Here is a tiny trained network, its code and every weight. The questions are about switching its units off for an input and a class, where a switched-off unit gives its printed mean instead of its output.

import numpy as np


def w(rows, s, z=0):
    codes = np.array(rows[::2]) - 128.0
    scale = np.full(codes.shape[1], s)
    scale[-1] = z or s
    return codes * scale


def f(y):
    return np.maximum(y, 0)


def log_softmax(a):
    a = a - a.max(-1, keepdims=True)
    return a - np.log(np.exp(a).sum(-1, keepdims=True))


def net(x, mask):
    res = np.array(x, float).reshape(1, 4) / 4 @ E
    y = f(res @ A[0][:, :-1].T + A[0][:, -1])
    res = res + np.where(mask, y, B[0][:, -1]) @ B[0][:, :-1]
    return log_softmax(res[-1] @ U[:, :-1].T + U[:, -1])


A, B = {}, {}
E = w([
[74,212,185,56,54,159,209,208,188],'x0',
[187,199,5,56,218,254,82,124,242],'x1',
[220,54,199,159,141,224,188,178,163],'x2',
[52,158,87,209,216,181,210,145,90],'x3',
],0.0088)
A[0] = w([
[32,171,78,255,198,176,227,145,57,88],'N0',
[62,222,178,50,64,135,229,192,193,70],'N1',
[92,113,232,179,67,53,162,145,20,4],'N2',
[182,22,55,200,188,105,78,22,95,162],'N3',
[113,83,175,165,76,95,142,174,29,37],'N4',
[100,180,115,128,144,62,139,111,105,91],'N5',
[233,4,211,172,138,222,202,197,153,66],'N6',
[205,104,150,62,28,75,58,108,125,93],'N7',
[37,215,90,67,120,58,83,49,96,127],'N8',
],0.007,0.0032)
B[0] = w([
[193,157,167,34,45,99,226,44,134,235],'N0',
[145,71,208,111,207,134,95,177,2,239],'N1',
[150,187,71,93,135,224,97,178,176,252],'N2',
[165,95,199,79,160,138,99,204,51,228],'N3',
[157,186,76,37,129,206,94,204,151,211],'N4',
[83,90,94,138,111,113,156,101,131,164],'N5',
[7,47,39,149,64,115,134,103,124,247],'N6',
[136,137,170,39,87,105,235,52,171,215],'N7',
[69,51,72,107,104,145,105,136,118,214],'N8',
],0.0073,0.012)
U = w([
[184,195,38,94,168,235,94,160,195,142],'0',
[141,87,213,133,177,111,106,162,28,113],'1',
[1,67,55,151,87,102,128,97,123,126],'2',
[199,150,170,94,75,95,202,27,158,123],'3',
[134,143,128,158,124,104,122,150,140,254],'4',
[132,163,126,208,141,90,118,100,160,91],'5',
[124,177,134,203,157,99,116,110,164,87],'6',
[146,186,149,199,149,99,117,82,161,78],'7',
],0.0096,0.0071)

Each question gives the input, the list of numbers given to net, and the class t.
The units are the neurons (one row each of A and B). Each row of codes is followed by its name. A weight is (code - 128) times the scale printed after its matrix; where a second scale follows, it is the last column's (A, B and U).
mask holds one flag per neuron, in row order. A switched-off neuron (its flag False) gives its mean, the last column of its row in B, instead of its output. The means were averaged over made-up inputs and are rounded, as every weight is.
A unit's drop is (log p(t) with every unit on - log p(t) with that unit switched off) / (log p(t) with every unit on - log p(t) with every unit switched off).
The circuit of an input: a set's keep is (log p(t) with only the set's units on - log p(t) with every unit switched off) / (log p(t) with every unit on - log p(t) with every unit switched off). Starting from all 9 units, units are removed one at a time, each time the one whose removal leaves the highest keep (on an exact tie, the one counted first), for as long as the keep stays at least 0.8.
circuit, biggest first: the units of the circuit, biggest drop first
most important unit: the unit with the biggest drop
top k neurons: the k neurons with the biggest drops, biggest first
drop when u is switched off: that unit's drop, to one decimal
input [-8,-2,-3,6], class 1: circuit, biggest first => [N3]
input [7,4,-3,2], class 1: top 2 neurons => [N1 N2]
input [-6,-6,-5,-3], class 0: circuit, biggest first => [N2 N4]
input [7,6,3,0], class 1: circuit, biggest first => [N1 N2]
input [-6,-6,2,-5], class 0: top 4 neurons => [N2 N4 N1 N0]
input [3,4,6,2], class 2: circuit, biggest first => [N6 N2]
input [-5,5,-6,-5], class 2: top 3 neurons => [N2 N8 N1]
input [2,-7,-3,7], class 0: top 3 neurons => [N2 N4 N7]
input [-7,7,-8,7], class 2: top 4 neurons => [N8 N2 N1 N4]
input [3,-4,-3,1], class 0: top 2 neurons => [N2 N6]
input [0,4,-5,-2], class 2: top 3 neurons => [N2 N4 N8]
input [4,-7,0,8], class 3: top 2 neurons => [N0 N8]
input [3,3,3,3], class 4: circuit, biggest first => [N2 N4]
input [5,4,1,6], class 3: top 4 neurons => [N0 N2 N3 N4]
input [-8,0,-1,6], class 1: most important unit => N3
input [-5,-4,-5,2], class 1: top 2 neurons => [N3 N6]
input [2,3,-4,-2], class 2: top 2 neurons => [N2 N4]
input [-4,7,-6,8], class 3: top 3 neurons => [N0 N2 N4]
input [8,-6,3,-7], class 1: top 2 neurons => [N1 N0]
input [-6,2,-4,-1], class 1: most important unit => N3
input [0,1,6,7], class 3: drop when N8 is switched off => 0.3
input [4,0,-4,7], class 3: drop when N0 is switched off => 1.3
input [1,-7,-3,-7], class 0: drop when N4 is switched off => 0.4
